Table B holds the same points as the rows below and some others, measured another way and shuffled. Each row below is followed by which row of B it is.
B:
1: [ 135  210  202 -190 -201   44   68   37  128  -69    1 -215   72  -68
  113   69   78  228 -350   31 -123    4  327   69  129  -98]
2: [ 246 -209  -84  218  -15 -266 -299 -158  355  189   35   83  219  205
   31 -150   46 -169  106   13   36   17  -34 -218  101   27]
3: [ 329  150  388 -284 -148  -92  101  115  125  -12  -61 -165  244  -23
  -30  204 -142  118 -404   17  -47  231  399  263   79 -198]
4: [ 337   49  -10  185   69  -81   -9  -23  374   57  125   13  131   53
  -32   -6  240   97  164   24  -18 -102  -99 -179  -96   15]
5: [ 127  -76   29   90   92  -52 -197 -120  265  122  124  -25    9  -66
 -115 -208  187  -24   -3   55   -7  -52  -58  -35  -32   81]
6: [ -49  198  -26  179  -50 -124 -173 -175  196  264  114 -175  -20  -95
 -118 -126  267  -56   47  120  -45  -32   97  120 -101   -1]
7: [ -45 -339   71 -224  -68  -38 -232 -120   48  -37  -73  127  -71  105
  213 -274 -138 -117 -388  -84 -104   32  158 -101  340   29]
8: [ 229   14  -53  200   99  -56  -61  -81  343   81  160   17   75   22
  -55  -95  266   64  130   44  -38 -130 -140 -164  -88   58]
9: [ 573  294  127  165  -55 -391  233  145  332  191  -67   26  372  299
   -1  457  -24  -13  272  -58   64  209  171   84 -239 -291]
10: [  39  -45  143  -48   32 -100 -123  -10  119  137 -104    9 -281    2
   22 -112  111 -112  129 -134   71   86  152  105 -136  -31]
11: [ 397  -28  155  -54  313 -200  380  214  109   10  -85  465  -85  298
   21  252  -93 -116  263 -260  -17  135 -146   83 -355 -171]
12: [-507  252 -121   49 -129   94 -216 -312  -29  214  195 -268 -241 -265
  -40 -359  337   -9 -321  221 -266 -201  164  176   67   80]
13: [ -39  264  190 -260 -150  228  116    1   51 -147  113 -246  -63 -218
   75  -39  191  321 -496   84 -237 -128  267  104  133  -34]
14: [-230  -20  -48   86   74 -147 -205 -189   36  287    6   51 -276  -14
  -54 -257  137 -269   77  -15  -49   20   49  172 -115   15]
15: [ 170 -158  194 -219 -172 -129 -118    3  119  -17 -146    5   79  140
  200  -27 -165  -39 -305 -100  -30  151  319  -15  265 -104]
16: [ 376 -193 -144  368   26 -518 -235 -100  386  346  -91  229  241  434
   60   36  -28 -366  476 -101  154  145  -49 -195  -86  -89]
17: [   9  211   -8   72   57   19    3 -153  158  123  283 -104  157 -155
 -209 -108  215   78 -277  232 -226 -115  -42  126  -34   32]
18: [-310    4   64 -254 -155   15  -83 -124 -132   35  -55  -14 -213  -13
  192 -199  -46  -71 -464  -10 -230    0  306  153  227  -50]
19: [ 271   94  -42  122  250 -281  282  -30  118  178  182  346  351  243
 -180  189 -104 -173  -74   88 -216   76 -208  165 -187 -142]
20: [-243 -282 -170   46    4  -14 -406 -324  117  124  137   59  -81  -15
   52 -496  119 -165 -269   96 -169 -153  -54 -158  279  179]
21: [ 632  116   70  150  135 -312  275  110  346   91  109  216  512  293
  -97  354  -72  -14   85   23  -53  123 -117   -8 -171 -183]
22: [ 382   61 -155  370  147 -373   31 -122  354  290  222  202  512  263
 -181  123   38 -184  143  142  -93   29 -235  -50 -141  -74]
23: [ -70  179   93 -141 -545 -195 -228 -182   65  154  -64 -385  392   63
  211   14 -160  -14 -657  187 -186  140  644  123  505 -190]
24: [   2  126  203 -327  -71  147  162   28  -12 -155   53  -51  -38  -94
  104  -13   12  208 -541   19 -248  -39  215  119  148  -62]
25: [-283  -15    3 -103 -254  -53 -275 -168    8  122 -121 -139 -252   16
  252 -250   70 -102 -212  -41  -92  -12  371   13  231  -18]
26: [-378  -66  -11 -166 -248 -100 -277 -222 -103  151 -105  -74 -176   49
  229 -275  -76 -211 -424   10 -173   40  379  110  322  -40]
27: [ 170 -142  419 -418  119   62   60  131    9 -110  -92   77 -204 -100
  -47  -55 -106   32 -323 -144   -9  168  184  250  -17  -50]
28: [ 126 -461  -32  114  -47 -308 -521 -175  284  232 -156  119  -27  236
  128 -306  -53 -345  168 -136  169  119   89 -211  179   50]
29: [ 484  -22  -14  307   64 -377  -25   75  417  216 -149  175    9  351
   96  164  128 -162  685 -225  223  103  -26 -177 -302 -119]
30: [ 427   37  -63  266  374  -40  198   46  383   26  226  279   20   89
 -147   38  324   83  412  -41  -33 -175 -442 -185 -378   52]
31: [ 171 -408  138 -111  103 -155 -211   35  159   29 -240  258 -324  201
  182 -183  -57 -210  216 -324  161  128   65 -116  -11    6]
32: [  48  -48  -13   82  217 -247   76    3   52  209  -78  340 -254  222
   15   -5   20 -285  309 -183   -6   90  -78  115 -292  -84]
33: [ 221  309   76   16  -28  -84  165  -66  185   87  255 -109  454  -45
 -171  147   46  125 -411  259 -253   -5   70  174   26 -114]
34: [  21 -433   67   22  -18 -264 -542 -171  202  255 -176   64 -160  123
   33 -364  -41 -376  116 -135  187  174  149  -48  117   55]
35: [ 346 -115  355 -316  171   75  100   96  146 -150   93   75  116 -108
 -143  -16  -70  139 -420  -10  -85   86   11  132   27  -11]
36: [ 280   -2  151  -84  153   77   97   26  224  -89  153   56   65  -67
  -85  -42  131  170 -170   28 -115  -78  -93  -26  -44   28]
37: [ 358 -102  261 -230   53  -73   81   52  155  -70   50  105  295   59
  -47   63 -184   41 -427   15 -112  130   85   92  133  -90]
38: [-452   65   -1 -271 -133    1  -45 -234 -249   92   98   10  -10  -55
   62 -227 -142 -140 -801  176 -422    4  254  299  322  -57]
39: [ 146   94  325 -140  -90   -1 -108   82  191   56 -135 -239 -290 -155
   -5  -38  201   89  108 -137  163  116  334  166 -154  -48]
40: [  71  215    7   89   74    5   29 -120  196  115  255  -99  134 -141
 -195  -67  239  101 -172  193 -179 -108  -53  103  -87   20]
41: [ -32 -182   10  -97 -111 -208 -227 -228   43  150   62   64  338  123
   14 -176 -230 -221 -576  149 -213  108  164   75  371  -50]
42: [ 350  150  364 -241 -150  -85  101  141  161  -25 -105 -161  146    3
   34  212  -64  139 -243  -52    3  194  391  189   22 -182]
43: [-164 -130  137 -163  101  -80 -199 -190  -38  190   94   33  -38 -125
 -219 -281  -81 -232 -434  117 -139  121   85  333   72   25]
44: [ 867  256  136  183   53 -269  358  168  503    7  176   61  742  241
 -116  491  -11  221   44   85  -52   84  -77  -90 -145 -209]
45: [ 320  253  225   30 -250 -116  -60   74  332   84 -116 -323   28  -11
   86  147  208  160  157  -62  136   93  405   21  -72 -135]
46: [-280  -57  113 -369 -141   62  -43  -88 -164  -67  -60   28 -190   -4
  227 -194 -116  -24 -618  -31 -266   10  306  133  316  -51]
47: [ 314 -156  -39  228  169 -402  -31   43  253  248 -173  356 -115  397
   81   74   -3 -336  596 -258  167  148  -82  -88 -293 -115]
48: [ 133  130  -86  292 -124 -231 -225 -159  331  277   54 -158  124   66
   -8  -53  238  -70  210   76   35  -19  109  -72  -47  -29]
49: [ 484  434  107  208  163 -106  411  212  342   63   57   39  -33   78
  -75  370  338  205  533 -114   51  -37  -71   43 -548 -156]
50: [-354  208 -149   88 -170   53 -220 -312   72  171  228 -254  -20 -186
   -8 -308  281   30 -370  257 -274 -213  136   49  182   76]
51: [-369  -42  -22 -295  109  172   76 -217 -208  -71  272  176   -2 -112
  -24 -306  -74  -16 -876  197 -510 -156  -51  190  291   57]
52: [-500  420 -142   16 -150  194  -49 -326  -51  130  356 -320  -32 -339
  -92 -287  354  148 -596  375 -443 -288  122  212  150   69]
53: [ 175 -229   80 -109  308  -78  141   59   60  -34  -13  431 -176  187
   32  -61  -55 -132   26 -187  -81   27 -196  -13 -137  -11]
54: [ 388  153  288 -216  186  146  344  169  184 -199  150   56   74 -112
 -108  140  109  310 -247   -8 -144  -44  -54   91 -141  -49]
55: [  -4   46  114 -135  -63 -175  -16 -100    2  155   31    7  178   42
  -50   -7 -150 -139 -430   97 -181  148  222  266  119 -123]
56: [  43  -27   24  -58  730    1  556  155 -120    6  119  754 -525  131
 -180   31   84 -191  311 -247 -195  -54 -559  253 -666  -23]
57: [-511 -424 -174  -73   48  -91 -451 -371 -120  208   17  232 -305   53
   93 -599  -64 -422 -347    7 -196  -41   -5   16  294  150]
58: [-202   56  112 -269  -33  -54   68 -114 -160   71   58   76   30   -3
   -5  -75 -167 -119 -615   94 -308   89  204  323  165 -112]
59: [ 477  103  225  -92  104 -109  331  225  214  -74  -70  183   38  186
   71  294   -7  109  119 -187   -5   92   43   22 -218 -178]
60: [-261  200  -37  -10 -286   97 -225 -198  108   73   62 -346 -158 -172
  148 -252  310  137 -264  115 -162 -183  311  -30  201   41]
61: [ 259   -9    8   54  316   48  188   16  226  -53  223  254    3   14
 -117  -44  194   95   26   -2 -150 -154 -316  -78 -199   57]
62: [ -58  136  120 -118  -77 -145  -12  -87   -7  176   15  -48   52    3
  -48   -3  -62 -119 -319   79 -151  125  245  300   33 -126]
63: [-359  110 -113   77 -138   51 -280 -242   85  168   59 -206 -336 -149
   90 -359  343  -21  -51   63 -111 -181  170   -5   59   86]
64: [  61 -253  145  -74   41 -163 -249   10  128  136 -234  120 -390  107
  120 -188   32 -231  241 -265  169  145  160   17  -80  -11]
65: [  51 -115   49   58  185   26 -199 -106  233  102  121   15 -191 -139
 -151 -287  257  -32   72    5    3  -76 -119   -6 -120  129]
66: [  11 -488  117 -234 -212 -120 -433  -79  116  -21 -295   63 -196  208
  392 -312 -163 -183 -182 -244   85  111  337 -231  413   21]
67: [-237  187   -9  -38 -197  144 -146 -141   94   27   53 -265 -266 -167
  157 -230  329  163 -197   53 -151 -200  246  -31  117   54]
68: [  63  161  177 -198   62  -26  200   -4  -13   27  126   53  130  -49
 -122   69  -73   26 -458   98 -244   67   92  304   -4 -109]
69: [ 279  -45  -41  259 -126 -187 -358 -163  454  192   83 -193  254   38
  -18 -143  221   -7  110   90   84  -32   78 -222   96   43]
70: [  73  182   -1  223 -166 -174 -276 -167  299  295   60 -296   91  -67
  -79  -98  259  -34  108  128   45    6  211   48  -28  -24]
71: [ 387  251 -121  431   94 -311   77  -46  402  292  159   44  295  174
 -149  179  246  -54  411   84    2  -19 -147  -51 -305  -91]
72: [ -62  -50 -151  152  167 -192  -76 -222   87  248  181  221  111  101
 -134 -167   31 -253 -105  124 -201  -31 -175   83  -33   13]

[ 107 -171   -9   18   45  195   -4   24  110   24   24  129 -156    7
  -41  199   31  234   95   16 -180 -144 -126   98   26  195    6 -270
 -369   -2]
52
[ 159  -62 -241  112  158   81    4   47   72   -4  216  -94   17   80
  -15   36   65  -63  -73  -62 -107 -202   77  153   10   47   59 -150
  -10   69]
58
[ -59  321  110  -79  -91   92  237  -12 -279  101 -243  -29 -120   84
   15  250  -16   26 -160 -431   81  142   -3 -114  244   29 -138  140
  307  -69]
29
[ 246 -226 -126   49  -96 -178 -159  -85  143 -163   77  155  -91  -77
   16  -93   10   71  183  130  -11 -115   52    1 -289 -174  127 -177
 -290   78]
72
[  -4 -416   20  -74   32  129  -64 -274  183  216  -13  108   73 -134
 -144  -33  -34  162    9   38  228  172 -123   79  145 -111  387   58
 -436  187]
45
[-124  266   -8   85   25  -10  198  124 -189   38  -30 -163   17  248
   70  122   51  -92 -301 -210   67  -92   21  114  124   75  -92  171
  415    2]
15
[   8   21  132   -9 -159   75   65   45    3  106 -149   86  -51   52
   17  115   31  251   33 -243   52  -15 -136   54  164  109  -11    0
   23   -9]
60
[ -51  234   87   99 -113 -168  141  110 -143  -71  -85  -79  -30  210
  108    7   53  -93 -203 -119   62 -101   16   39 -111    4  -92  115
  415  -71]
7
[ -45 -131  117  111   39   71   74   45  120   97   32  -37   33  136
  -14  -17   71   26 -156   66   -3 -121 -138  184  -41  158  127  -39
   20  -42]
24
[ 149 -280  -84  -44 -133  -48 -157 -150  141    4  -15  204  -36 -128
  -32  -12  -26  265  216  -18  132   21  -35   27   20 -156  195  -53
 -407  193]
70
[ -68   46   42   -5  -78 -169   56  -81 -156 -117 -116   72 -140   71
   52  102  -25  -18 -122   88  102   12   15  -47 -162 -127  -14  103
  -37   46]
2
[ -22 -239  131  172  -60 -193  -45   39  187  -94   62   41   11  140
   49 -182   77  -11  -90  346   24 -208 -118  189 -384   27  169  -50
  -59  -22]
35
[  23  -62    6  -44  -34   46   23  -65  -40   -8  -84  130 -146   -4
  -12  185  -14  166   26  -33    3   -5  -58    4   33   10   10  -57
 -243   58]
71
[  26  -26 -108   47  -34 -145  -40   12  -57 -178   19   95 -137   87
   67  109    5   70  -11  132  -18 -163   27   59 -168  -58  -35  -42
 -167  105]
22
[ 103 -194 -144  -75  -46 -175  -94 -295  -21  -72  -18  118  -55 -140
  -43  -41  -74  -27   28   66  222  151  114 -106 -126 -368  220   94
 -288  202]
16
[-155  106  209   70   65  232  237  150  -50  150  -87  -74  -61  236
    8  231   77   88 -239 -117  -98 -117 -200  166  158  363  -81  -31
  159 -132]
13
[  95 -415   -1   35   21  -17 -128 -129  216  -63   68  191 -110  -64
  -52   -8    7  142  100  338  -41 -101 -109   89 -256  -16  208 -210
 -558   74]
17
[ -34 -368  -57   72   81 -106 -100 -144  153  -48  117   68   12   27
  -33  -85   10   -2  -83  386  109  -93  -53  163 -233 -108  276    1
 -376  166]
21
[ 203  306  -88  -42  -34  152  165   53 -201   24  -93  -13 -184   12
   10  276   14   38   18 -507 -154   -4   91 -130  198   78 -223 -140
  215 -106]
14
[ -73  273  158   15  -76   -1  204  100 -233  -77 -192   29 -232  177
   81  275   21   35 -150 -117  -98  -76  -63  -42  -46  156 -235  -24
  178 -142]
5
[ 182  -96  -37  -49    0  194   15  -64   45   57  -35  126 -161  -87
  -66  188    2  189  129 -176 -123   -2  -51  -32  100   74   10 -229
 -274  -12]
12
[  -2  211  110  -35  -16  247  230   47 -133  200 -151  -57  -68   89
  -23  234   27   82 -128 -444  -23   62  -71  -10  317  181  -89    4
  238 -104]
39
[ 143  -84  -91   42   29   75   21  -40   88   90   68  -34   38   -4
  -44  -24   39    3  -24 -178   18  -30   20   62   69  -17  133  -65
   19   30]
18
[ 141 -312   44   23   65   39  -10 -225  194  107   54   17   26 -115
 -125 -161    9 -108  -45   88   67   96  -28   -6 -165 -113  328  -93
 -185  -20]
11
[ 164  413  -72   18  -56  -67  185   82 -290 -146  -93  -56 -221   96
   81  199   14 -150  -94 -343 -147  -60  168 -170  -81  -17 -281  -76
  386 -148]
57
[ 221 -204   11  -56 -119  -53  -53 -269  112   93  -57   87   17 -202
  -92 -170  -27  -19   95 -158  185  211   46 -135  -68 -274  284   -1
 -106   30]
64
[ 149   25 -256  128    1  -49  -44  138   41  -66  172  -61   48  126
   68    5   69   47   -2 -149  -33 -256   88  181   43    1   -3  -64
  103  122]
55
[-200  285  136  -23  -96  -55  195   75 -306  -76 -232   41 -212  208
  104  321  -14   91 -189  -92   34  -33  -66  -13   45   85 -223  140
  139  -19]
69
[ -16  227   84  117   53   84  226  153  -95   55  -17 -153  -33  220
   36  105   79 -118 -253 -202 -105 -133  -28   84   24  206 -110  -36
  402 -167]
27
[ -22 -106 -146  133   90   37    0   87   97   58  168  -97  120  169
   21  -12   71   39 -142  -10   56 -204  -23  273  100   71  129   28
   32  148]
3
